a =
[[124 128 122 126 146 123 115 110 119 124 113 142]
 [115 143 113 131 112 118 145 149 117 110 141 113]
 [145 114 115 147 144 110 136 137 146 116 123 136]
 [113 143 140 112 111 141 122 118 112 141 123 132]
 [115 141 147 112 117 147 112 111 121 146 123 125]
 [140 115 112 140 139 110 137 132 128 109 130 134]
 [121 141 115 128 110 119 143 151 122 110 143 107]
 [117 141 111 126 111 120 142 150 122 107 143 109]
 [144 114 134 135 148 127 123 114 141 144 119 142]
 [111 144 144 111 113 146 113 111 117 149 123 122]
 [136 120 111 138 138 112 140 137 126 109 138 121]
 [145 112 117 143 144 111 137 139 133 115 137 123]
 [139 116 142 126 136 128 114 108 133 146 113 144]
 [120 140 115 135 116 118 145 148 120 111 139 114]]
The entry in the bottom-right corner -> 114
The 2nd entry on the diagonal from the top-right corner -> 141
The second entry from the end, reading row by row: 139
The second entry, reading row by row is 128
The smallest entry in the first column -> 111
Report the entry directly below the largest entry.
Answer: 150
Report the smallest entry in the first row.
Answer: 110
The first entry in reading order is 124
The top-right entry: 142
The 3rd entry in reading order -> 122
The first entry of the largest entry's row is 121
The entry directly above 151: 132
The largest entry in the last row -> 148
The 3rd-last entry, reading row by row is 111
The entry just right of the largest entry -> 122
Report the entry just left of the largest entry.
Answer: 143
Report the 2nd entry on the main diagonal.
Answer: 143
Report the 5th entry in reading order.
Answer: 146
Report the fourth entry, reading row by row.
Answer: 126
The largest entry is 151
The bottom-left entry: 120
Report the third entry on the main diagonal.
Answer: 115
Report the 3rd entry on the diagonal from the top-right corner.
Answer: 116
The last entry in the row that holds the largest entry is 107

Questions about the grid below. Counting starts at 0.
1) Report the largest entry.
2) Report the entry in the bottom-right corner.
3) Report the entry in row 0 and column 0.
4) Report the entry in the bottom-left corner.
5) Report the bottom entry of the column that holds the largest entry.
6) Report the entry just left of the centre entry.
7) Report the centre entry.
8) Report the entry just left of the smallest entry.
[[129 125 130 128 126 130 133 129 128 129 131 127 130 131 130]
 [128 132 128 128 126 126 124 127 127 124 124 125 129 122 125]
 [129 127 130 129 128 129 131 128 129 129 129 128 129 131 128]
 [125 126 127 129 131 126 129 129 125 130 130 126 127 130 127]
 [129 128 128 128 128 129 129 128 126 130 128 127 129 129 126]
 [128 126 128 128 125 131 129 130 106 128 129 125 130 127 128]
 [128 127 128 128 128 129 128 130 127 128 128 126 129 129 126]]
1) 133
2) 126
3) 129
4) 128
5) 128
6) 129
7) 129
8) 130

112,116,109,113,131,115,106,145,111,106,133,106,121,106
147,114,146,126,118,115,152,113,139,151,103,153,111,153
134,144,149,147,132,144,137,108,149,137,145,133,144,133
140,119,111,115,134,119,133,151,112,141,129,140,121,140
134,119,119,116,126,118,128,149,116,132,127,136,123,134
137,143,147,143,124,142,140,107,147,141,139,141,141,141
138,143,124,143,132,143,137,145,142,141,142,141,141,141
146,111,149,113,114,112,153,119,132,153,103,154,107,156
129,143,137,144,129,144,121,139,144,123,150,123,143,124
The bottom-right entry is 124
Read off the first entry in the row that holds the largest entry.
Answer: 146
Read off the entry in the bottom-left corner.
Answer: 129
Read off the entry in the top-right corner.
Answer: 106
The smallest entry in the last row: 121
The second entry on the main diagonal is 114
Read off the second largest entry.
Answer: 154
Read off the entry in the top-left corner.
Answer: 112
The third entry from the end, reading row by row -> 123
Read off the entry just left of the largest entry.
Answer: 107
Read off the third entry on the main diagonal.
Answer: 149
The largest entry in the first column -> 147
The 4th entry from the end, reading row by row -> 150
Read off the third entry, reading row by row.
Answer: 109
The entry directly above the largest entry -> 141
Read off the second entry on the diagonal from the top-right corner.
Answer: 111
Read off the last entry of the largest entry's row.
Answer: 156
The second entry in reading order: 116
Read off the largest entry in the first row.
Answer: 145
